Here is a tiny trained network, its code and every weight. The questions are about switching its units off for an input and a class, where a switched-off unit gives its printed mean instead of its output.

import numpy as np


def w(rows, s, z=0):
    codes = np.array(rows[::2]) - 128.0
    scale = np.full(codes.shape[1], s)
    scale[-1] = z or s
    return codes * scale


def f(y):
    return np.maximum(y, 0)


def log_softmax(a):
    a = a - a.max(-1, keepdims=True)
    return a - np.log(np.exp(a).sum(-1, keepdims=True))


def net(x, mask):
    res = np.array(x, float).reshape(1, 7) / 4 @ E
    y = f(res @ A[0][:, :-1].T + A[0][:, -1])
    res = res + np.where(mask, y, B[0][:, -1]) @ B[0][:, :-1]
    return log_softmax(res[-1] @ U[:, :-1].T + U[:, -1])


A, B = {}, {}
E = w([
[202,204,101,43,168,72],'x0',
[60,143,25,200,36,70],'x1',
[243,123,95,121,104,114],'x2',
[15,101,102,149,194,120],'x3',
[105,239,12,73,101,216],'x4',
[89,198,227,56,173,15],'x5',
[131,71,54,47,254,194],'x6',
],0.0073)
A[0] = w([
[45,57,126,162,140,151,95],'neuron 1',
[121,27,76,86,174,102,44],'neuron 2',
[188,84,199,148,87,63,143],'neuron 3',
[137,190,166,109,129,120,55],'neuron 4',
[178,134,92,101,120,226,37],'neuron 5',
[197,197,90,132,127,202,91],'neuron 6',
[35,59,147,158,133,179,100],'neuron 7',
[152,148,125,179,71,97,89],'neuron 8',
[73,179,141,178,179,112,189],'neuron 9',
[88,249,170,116,138,81,149],'neuron 10',
[218,100,186,146,86,90,105],'neuron 11',
[78,111,97,171,141,150,181],'neuron 12',
[143,159,105,145,112,188,242],'neuron 13',
[188,116,100,99,119,215,81],'neuron 14',
[183,183,113,54,144,197,151],'neuron 15',
[105,248,189,75,153,103,74],'neuron 16',
[99,193,153,73,179,75,76],'neuron 17',
[111,135,116,93,193,87,7],'neuron 18',
[88,178,67,193,69,119,65],'neuron 19',
[73,75,133,184,137,200,26],'neuron 20',
[211,165,124,63,138,222,36],'neuron 21',
[221,91,122,114,120,200,254],'neuron 22',
[53,85,137,204,131,164,166],'neuron 23',
[163,132,165,80,136,70,231],'neuron 24',
[220,80,180,200,102,107,68],'neuron 25',
[162,95,37,73,209,127,52],'neuron 26',
[83,103,112,68,203,134,152],'neuron 27',
[85,180,72,190,23,110,135],'neuron 28',
[181,52,192,185,102,93,42],'neuron 29',
[123,206,78,193,1,114,146],'neuron 30',
[194,121,84,74,192,170,137],'neuron 31',
[52,51,139,170,121,182,71],'neuron 32',
[68,69,156,174,193,163,110],'neuron 33',
],0.0095,0.0026)
B[0] = w([
[155,58,108,74,118,186,236],'neuron 1',
[130,83,96,179,200,152,209],'neuron 2',
[77,84,183,163,129,77,243],'neuron 3',
[130,143,165,107,104,115,179],'neuron 4',
[180,137,86,151,47,138,219],'neuron 5',
[143,175,108,161,41,106,220],'neuron 6',
[170,53,128,50,107,171,247],'neuron 7',
[79,118,111,133,129,97,187],'neuron 8',
[141,132,118,69,140,156,199],'neuron 9',
[113,166,194,40,157,141,242],'neuron 10',
[72,102,185,210,121,76,223],'neuron 11',
[157,110,69,88,116,161,207],'neuron 12',
[132,142,83,112,73,138,201],'neuron 13',
[193,150,120,185,57,119,218],'neuron 14',
[180,187,147,155,103,155,246],'neuron 15',
[142,197,230,62,151,132,243],'neuron 16',
[123,155,209,59,215,146,231],'neuron 17',
[113,145,153,142,200,159,187],'neuron 18',
[65,152,15,77,107,129,212],'neuron 19',
[148,68,141,88,71,141,225],'neuron 20',
[193,203,134,161,73,110,238],'neuron 21',
[156,128,118,198,33,93,243],'neuron 22',
[141,52,101,47,43,153,248],'neuron 23',
[115,145,208,176,162,134,235],'neuron 24',
[83,65,170,196,99,2,223],'neuron 25',
[164,134,60,216,215,135,237],'neuron 26',
[179,118,135,155,195,191,233],'neuron 27',
[24,143,12,65,116,133,243],'neuron 28',
[87,57,169,164,94,80,231],'neuron 29',
[41,162,55,95,112,90,254],'neuron 30',
[183,171,124,224,142,129,246],'neuron 31',
[166,35,107,75,56,178,242],'neuron 32',
[209,62,159,90,148,160,240],'neuron 33',
],0.0076,0.0086)
U = w([
[214,192,110,183,66,133,89],'0',
[67,56,185,187,93,49,108],'1',
[170,124,114,181,231,154,143],'2',
[5,152,38,80,100,121,129],'3',
[183,1,116,67,92,186,123],'4',
[108,79,109,174,118,142,253],'5',
[119,195,219,53,164,135,133],'6',
],0.0086,0.0036)

Each question gives the input, the list of numbers given to net, and the class t.
The units are the neurons (one row each of A and B). Each row of codes is followed by its name. A weight is (code - 128) times the scale printed after its matrix; where a second scale follows, it is the last column's (A, B and U).
mask holds one flag per neuron, in row order. A switched-off neuron (its flag False) gives its mean, the last column of its row in B, instead of its output. The means were averaged over made-up inputs and are rounded, as every weight is.
A unit's drop is (log p(t) with every unit on - log p(t) with that unit switched off) / (log p(t) with every unit on - log p(t) with every unit switched off).
The circuit of an input: a set's keep is (log p(t) with only the set's units on - log p(t) with every unit switched off) / (log p(t) with every unit on - log p(t) with every unit switched off). Starting from the 12 units with the biggest drops (on a tie, the unit counted first), units are removed one at a time, each time the one whose removal leaves the highest keep (on an exact tie, the one counted first), for as long as the keep stays at least 0.8.
circuit, biggest first: the units of the circuit, biggest drop first
unit that matters most: the unit with the biggest drop
top k neurons: the k neurons with the biggest drops, biggest first
drop when u is switched off: that unit's drop, to one decimal
input [-7,3,3,-3,1,-5,-1], class 3: circuit, biggest first : (neuron 30; neuron 28)
input [-2,6,1,8,8,-5,5], class 4: circuit, biggest first : (neuron 32)
input [-3,-2,5,-5,3,-6,-6], class 3: circuit, biggest first : (neuron 30; neuron 28)
input [-6,-2,-7,-7,5,-6,7], class 0: circuit, biggest first : (neuron 21; neuron 14)
input [-2,-3,-7,-2,8,-2,-1], class 0: circuit, biggest first : (neuron 15; neuron 21; neuron 6)
input [-7,1,3,-7,3,5,-7], class 3: top 2 neurons : (neuron 28; neuron 30)
input [-4,-4,0,-2,-6,7,4], class 1: top 2 neurons : (neuron 29; neuron 3)
input [-8,7,4,-4,0,-8,0], class 3: top 2 neurons : (neuron 30; neuron 28)
input [0,7,1,-7,-5,1,-8], class 1: top 3 neurons : (neuron 25; neuron 11; neuron 3)
input [1,-7,4,6,-8,-6,1], class 1: top 3 neurons : (neuron 25; neuron 29; neuron 11)
input [4,-1,-3,7,1,-1,0], class 2: drop when neuron 20 is switched off : 0.2
input [-6,4,-2,-1,4,8,-5], class 3: drop when neuron 17 is switched off : 0.0
input [3,1,-2,7,0,0,4], class 2: drop when neuron 26 is switched off : 0.3
input [4,8,2,2,0,5,5], class 2: unit that matters most : neuron 26
